Each row is followed by its class. Each block has new classes.
| -3.55 | -2.81 | -1.31 | -0.09 | -0.26 |  0.09 | -1.24 |  0.75 | -0.45 |  1.32 |  3.93 | -0.54 |  0.13 | -0.82 | -3.65 | -0.27 |  0.61 |  7.51 | -2.19 |  (42)
| -0.36 |  1.45 | -0.70 |  0.20 | -1.77 | -1.81 | -1.74 |  0.01 | -1.17 | -0.70 | -1.66 | -1.96 |  0.73 |  0.09 |  0.63 |  1.39 | -0.04 |  2.56 |  1.41 |  (43)
| -2.29 | -1.23 |  0.93 |  0.11 | -0.15 |  0.73 | -0.40 | -0.40 |  1.44 |  1.63 |  1.78 | -2.14 |  0.07 | -0.53 |  0.40 | -2.35 | -0.07 | -0.03 | -2.31 |  (48)
|  2.71 | -0.91 | -1.10 | -0.83 | -2.41 | -0.32 |  0.31 |  0.51 | -0.45 |  1.64 |  0.52 | -1.51 | -0.09 | -0.91 |  0.45 |  0.08 |  0.44 |  5.68 | -1.07 |  (42)
| -2.06 | -1.73 | -0.88 |  0.14 |  1.55 |  0.16 | -1.58 |  0.93 |  0.99 | -0.02 |  3.68 | -1.31 |  0.06 | -1.23 | -1.40 | -0.14 | -0.39 |  1.76 | -3.39 |  (42)
|  6.60 | -0.76 |  0.07 | -0.22 | -1.49 |  0.51 | -1.23 |  1.50 | -1.79 | -0.14 |  0.17 | -0.49 |  0.45 | -1.80 |  1.30 |  0.07 |  1.05 |  2.42 |  1.83 |  (50)
|  4.88 |  1.17 |  0.27 |  0.21 |  0.94 | -1.59 | -2.07 |  0.62 |  1.48 |  1.15 |  1.19 |  0.37 |  0.75 | -3.72 |  1.20 | -8.80 | -0.78 |  0.55 | -0.21 |  (43)
|  4.76 |  2.03 | -0.25 |  0.96 | -0.69 | -0.64 | -0.19 | -0.04 | -1.36 | -0.97 |  1.00 |  0.31 |  0.61 | -0.43 | -1.62 | -1.29 | -0.27 |  0.70 | -0.18 |  (47)
|  1.59 |  1.72 |  0.08 | -0.93 | -1.45 |  0.65 |  0.49 | -0.38 | -3.26 | -1.17 | -0.21 |  0.77 |  0.72 |  0.50 | -1.39 |  0.14 | -0.25 |  0.32 |  0.04 |  (47)
|  2.71 | -0.86 | -1.76 | -0.25 |  0.05 | -1.76 | -0.08 |  0.39 | -1.30 | -0.94 |  1.12 | -0.76 |  1.05 |  0.35 | -0.94 |  2.24 |  1.18 |  5.43 | -0.04 |  (42)
| -0.12 |  1.26 | -1.35 |  0.23 |  2.63 |  0.63 |  0.65 | -0.56 |  0.82 |  0.73 |  0.82 | -1.09 |  0.18 |  0.02 |  0.32 |  1.73 |  0.35 |  0.52 | -1.70 |  (47)
|  0.70 | -1.67 |  0.69 |  2.28 | -1.21 |  0.35 |  1.91 |  0.51 | -2.14 | -1.33 |  3.55 | -0.21 | -0.74 | -2.63 | -2.27 | -2.46 |  0.23 |  7.73 | -3.18 |  (56)
|  0.34 |  1.68 | -0.14 | -0.39 | -0.56 |  0.18 |  0.58 |  0.55 | -0.46 |  1.13 | -0.67 | -1.67 | -0.40 |  0.51 |  0.85 |  2.14 |  0.30 |  0.75 | -0.83 |  (44)
| -0.42 |  2.53 | -0.57 |  0.92 | -1.33 | -0.38 | -0.29 | -0.24 | -1.45 | -0.05 |  1.09 | -0.70 |  0.65 | -0.67 | -0.02 |  1.91 |  0.09 |  1.89 | -1.92 |  (47)
|  0.95 |  3.54 | -1.31 |  0.26 | -1.98 | -0.11 | -1.11 |  0.35 | -0.77 |  0.45 |  0.81 | -0.77 |  1.32 | -2.41 |  0.51 |  0.66 |  1.94 | -0.15 | -2.90 |  (43)
|  2.71 |  0.33 |  0.22 | -0.47 | -1.74 |  0.23 |  0.64 |  0.58 | -1.55 |  0.35 |  0.13 | -0.17 |  0.37 | -1.83 |  0.20 | -3.07 |  0.76 |  4.91 |  0.41 |  (50)
|  1.30 | -1.02 |  0.64 |  0.02 |  1.31 |  0.10 | -0.30 | -0.03 | -0.26 |  0.41 |  0.73 | -2.08 | -1.90 | -0.03 | -0.79 | -0.12 | -1.81 |  0.02 | -0.62 |  (56)
|  4.95 | -1.19 | -0.29 | -0.69 |  0.19 |  0.93 |  1.23 |  0.36 | -1.93 | -1.43 |  0.03 |  0.09 | -0.71 | -0.73 | -0.99 |  1.16 |  1.11 |  3.06 | -2.48 |  (43)
|  0.93 | -0.38 | -0.26 | -0.63 | -2.16 | -0.69 | -1.81 |  0.52 |  0.66 |  0.04 | -2.57 | -1.12 |  0.69 | -1.93 |  0.19 |  0.76 |  0.09 |  1.84 | -0.19 |  (61)
| -1.58 |  0.35 |  1.47 |  0.07 | -1.67 |  0.36 | -0.32 | -0.50 | -1.04 | -1.05 | -0.02 | -1.26 |  1.31 | -1.69 |  0.70 |  0.00 | -0.68 |  0.12 | -0.46 |  (43)
| -4.39 | -2.70 |  0.65 | -0.78 | -0.31 |  1.32 | -0.25 |  0.12 | -0.31 |  0.04 |  0.86 | -0.36 |  0.23 | -1.07 | -0.41 | -1.33 | -0.09 |  1.55 | -2.88 |  (48)
|  1.41 |  0.51 | -0.47 | -0.11 | -0.56 | -0.60 | -0.66 |  1.23 | -0.07 | -0.25 |  0.73 | -0.79 |  0.64 | -1.13 |  2.03 |  0.03 | -0.34 |  0.63 |  0.40 |  (50)
|  0.22 |  2.13 |  0.13 |  0.05 | -1.29 | -0.33 | -1.53 |  0.68 | -2.10 |  1.21 |  0.51 | -2.70 |  1.72 |  0.18 |  0.55 | -1.23 |  0.33 |  0.28 |  0.69 |  (44)
| -1.06 |  0.29 | -0.55 |  0.04 |  0.02 | -0.53 | -0.56 | -0.23 |  0.89 |  0.18 |  0.84 |  0.00 | -0.50 |  1.05 | -1.50 |  2.59 | -0.42 | -1.15 | -0.89 |  (48)
|  2.54 | -0.26 | -1.18 |  0.00 |  0.19 |  0.63 | -0.29 | -0.23 | -1.82 | -0.08 | -0.01 |  0.30 |  0.45 | -1.17 | -1.37 | -2.53 | -0.05 |  0.97 |  1.43 |  (56)
|  8.10 | -2.86 | -1.07 | -2.69 |  0.54 |  0.66 | -0.03 |  1.46 | -0.34 |  0.83 |  0.45 | -0.50 | -0.73 | -0.69 | -2.23 | -1.95 |  0.52 |  5.37 |  0.95 |  (42)
|  6.08 |  0.66 | -1.78 |  0.87 | -2.00 | -2.91 | -0.58 |  0.47 | -2.16 | -0.58 |  0.22 | -1.58 |  0.93 | -0.79 | -0.03 |  2.10 |  0.81 |  4.40 |  0.81 |  (43)
| -8.80 | -3.70 |  1.20 |  0.45 |  5.84 |  1.09 | -4.61 |  0.95 |  7.45 | -0.60 |  8.80 | -0.76 |  1.44 | -5.06 |  0.65 |  1.65 | -2.39 | -1.69 | -6.19 |  (56)

Each row is followed by its class. Each block has new classes.
| -3.23 | -0.46 | -2.48 |  0.11 | -0.02 |  0.00 | -2.36 | -0.76 | -1.51 |  3.66 | -1.07 |  1.81 | -0.36 | -2.11 | -5.60 | -2.20 | -0.75 | -0.35 | -0.39 |  dp
| -1.01 | -1.61 |  0.90 |  0.93 | -0.26 |  1.93 |  1.98 | -0.28 | -0.13 | -0.66 |  0.75 |  0.47 |  1.07 | -3.73 | -1.21 | -0.46 |  0.36 | -0.29 | -0.13 |  tz
|  0.13 |  0.54 |  0.14 |  0.49 | -1.39 | -0.43 |  4.26 | -1.83 | -0.11 |  6.01 |  1.12 |  0.37 |  1.75 | -6.10 |  2.30 | -0.83 |  1.26 |  0.21 |  0.32 |  tz
| -2.78 |  0.12 |  2.54 | -1.33 | -1.21 |  1.66 | -1.81 |  0.34 |  0.49 | -6.76 |  0.75 | -0.81 | -0.05 | -2.47 |  5.27 | -1.27 |  0.09 | -0.16 |  0.72 |  dp
|  0.33 | -0.87 | -0.69 |  0.55 |  0.75 |  0.11 |  0.75 | -0.51 |  0.11 | -5.72 |  0.84 |  0.38 |  0.48 | -4.60 | -4.42 | -0.44 |  0.08 | -0.43 | -0.01 |  dp
| -1.28 | -1.39 |  2.01 |  1.99 |  1.16 |  0.54 |  2.32 |  0.07 | -0.63 |  5.72 | -0.70 | -0.28 |  2.04 | -5.13 | -0.85 |  0.68 |  1.50 |  0.16 | -0.26 |  dp
|  1.60 | -0.31 |  1.76 | -0.05 |  0.89 |  0.49 |  4.63 |  0.66 | -4.91 | -3.59 | -0.44 | -0.55 |  1.79 | -3.63 | -0.87 |  1.17 |  1.27 | -0.27 |  0.25 |  dp
| -2.03 |  0.23 |  3.80 |  0.38 |  0.03 |  0.81 |  3.86 | -0.58 | -0.17 |  9.79 | -0.33 | -0.60 |  4.26 | -6.02 |  7.12 |  0.02 |  2.57 | -0.45 | -0.33 |  dp
| -4.53 | -2.32 | -3.54 |  0.11 | -0.71 | -0.66 | -3.12 | -3.99 | -0.99 |  8.14 | -0.35 |  1.98 |  0.00 | -2.61 | -2.86 | -2.95 | -0.46 | -0.24 | -0.27 |  dp
|  0.63 | -1.80 |  0.81 |  1.61 |  1.50 | -0.04 |  5.51 | -0.24 | -0.25 |  1.31 | -0.13 |  0.43 |  1.43 | -5.36 | -5.15 |  0.29 |  1.30 |  0.28 | -0.03 |  dp
|  0.12 | -0.29 |  0.90 |  1.05 | -0.95 |  0.47 |  2.52 | -1.14 | -0.12 |  4.12 |  1.99 |  1.05 |  2.64 | -5.80 |  3.87 | -0.83 |  1.09 |  0.33 | -1.05 |  tz
| -3.65 | -0.76 |  1.07 |  0.01 | -0.27 | -0.70 |  0.92 | -1.20 | -0.31 |  2.76 | -0.09 | -0.85 |  1.15 | -4.57 |  2.41 | -0.83 |  0.42 | -0.17 | -0.55 |  dp
